Below are the code and all the weights of a small trained network. Each question names an input and a class and asks about switching units off, where a switched-off unit gives its printed mean instead of its output.

import numpy as np


def w(rows, s, z=0):
    codes = np.array(rows[::2]) - 128.0
    scale = np.full(codes.shape[1], s)
    scale[-1] = z or s
    return codes * scale


def f(y):
    return y / 2 * (1 + np.tanh(0.7978845608 * (y + 0.044715 * y**3)))


def log_softmax(a):
    a = a - a.max(-1, keepdims=True)
    return a - np.log(np.exp(a).sum(-1, keepdims=True))


def net(x, mask):
    res = np.array(x, float).reshape(1, 8) / 4 @ E
    y = f(res @ A[0][:, :-1].T + A[0][:, -1])
    res = res + np.where(mask, y, B[0][:, -1]) @ B[0][:, :-1]
    return log_softmax(res[-1] @ U[:, :-1].T + U[:, -1])


A, B = {}, {}
E = w([
[177,182,150,5],'x0',
[208,155,115,128],'x1',
[132,213,84,159],'x2',
[6,254,125,103],'x3',
[86,53,28,54],'x4',
[145,162,96,184],'x5',
[118,94,122,162],'x6',
[93,92,126,142],'x7',
],0.0089)
A[0] = w([
[148,114,66,77,204],'n1',
[180,205,117,194,80],'n2',
[170,173,151,12,121],'n3',
[138,77,223,140,102],'n4',
[84,133,170,110,108],'n5',
[124,45,68,156,107],'n6',
[220,166,64,162,193],'n7',
[205,155,60,198,99],'n8',
[119,85,108,134,92],'n9',
[108,66,84,147,81],'n10',
[68,6,112,164,156],'n11',
[77,12,59,182,93],'n12',
[186,76,183,167,1],'n13',
[163,104,75,68,158],'n14',
[155,181,147,71,138],'n15',
[90,116,200,155,204],'n16',
[164,53,227,159,77],'n17',
[40,194,127,130,118],'n18',
[38,198,147,124,168],'n19',
[126,131,102,79,73],'n20',
],0.012,0.005)
B[0] = w([
[64,101,110,172,203],'n1',
[128,66,180,151,211],'n2',
[83,74,49,166,225],'n3',
[228,122,84,110,179],'n4',
[149,183,119,87,146],'n5',
[134,114,110,126,217],'n6',
[63,94,229,155,237],'n7',
[77,85,234,52,212],'n8',
[156,124,113,148,154],'n9',
[154,117,99,179,183],'n10',
[175,126,66,185,245],'n11',
[158,127,22,221,252],'n12',
[181,118,161,70,184],'n13',
[84,77,100,133,199],'n14',
[89,66,72,166,193],'n15',
[165,158,74,90,178],'n16',
[223,128,129,89,206],'n17',
[120,246,142,124,215],'n18',
[139,254,113,133,227],'n19',
[94,89,137,137,146],'n20',
],0.0093,0.011)
U = w([
[197,185,53,186,135],'0',
[254,56,196,65,131],'1',
[121,164,106,129,195],'2',
[92,140,163,199,1],'3',
[66,184,151,123,140],'4',
[165,7,59,189,176],'5',
[120,146,241,169,88],'6',
],0.0082,0.0078)

Each question gives the input, the list of numbers given to net, and the class t.
The units are the neurons (one row each of A and B). Each row of codes is followed by its name. A weight is (code - 128) times the scale printed after its matrix; where a second scale follows, it is the last column's (A, B and U).
mask holds one flag per neuron, in row order. A switched-off neuron (its flag False) gives its mean, the last column of its row in B, instead of its output. The means were averaged over made-up inputs and are rounded, as every weight is.
A unit's drop is (log p(t) with every unit on - log p(t) with that unit switched off) / (log p(t) with every unit on - log p(t) with every unit switched off).
The circuit of an input: a set's keep is (log p(t) with only the set's units on - log p(t) with every unit switched off) / (log p(t) with every unit on - log p(t) with every unit switched off). Starting from the 12 units with the biggest drops (on a tie, the unit counted first), units are removed one at a time, each time the one whose removal leaves the highest keep (on an exact tie, the one counted first), for as long as the keep stays at least 0.8.
units of the circuit, in order: the units of the circuit, biggest drop first
most important unit: the unit with the biggest drop
k most important neurons: the k neurons with the biggest drops, biggest first
drop of u: that unit's drop, to one decimal
input [0,-7,-5,6,-7,0,-6,2], class 0: units of the circuit, in order -> [n16]
input [6,-6,-8,8,2,7,8,0], class 4: units of the circuit, in order -> [n12; n18]
input [3,4,8,-2,-6,-5,-7,8], class 6: units of the circuit, in order -> [n12; n7]
input [-2,3,3,5,3,-4,6,-1], class 4: 4 most important neurons -> [n12; n11; n4; n17]
input [2,5,-3,7,8,0,7,2], class 4: units of the circuit, in order -> [n4; n18]
input [5,3,-7,3,-4,-2,5,-4], class 5: 2 most important neurons -> [n3; n18]
input [-1,0,-3,7,-3,3,5,3], class 4: units of the circuit, in order -> [n12; n18]
input [-1,6,1,8,-5,-4,5,1], class 4: 3 most important neurons -> [n12; n11; n4]
input [-8,-3,7,4,-7,4,-8,8], class 6: 2 most important neurons -> [n2; n12]
input [8,5,5,5,2,-3,4,-8], class 4: 4 most important neurons -> [n12; n19; n11; n18]
input [3,4,6,-6,-2,-5,-8,-4], class 5: 2 most important neurons -> [n3; n15]
input [8,-4,7,7,7,1,-5,-8], class 4: 3 most important neurons -> [n12; n11; n18]
input [-2,3,3,6,2,8,-1,-6], class 4: drop of n16 -> 0.0
input [3,0,4,-2,-7,3,-1,7], class 6: drop of n7 -> 0.1
input [3,-4,5,-7,0,8,-2,-7], class 6: most important unit -> n7
input [3,-2,8,-3,1,-3,-8,-1], class 5: drop of n3 -> 0.2
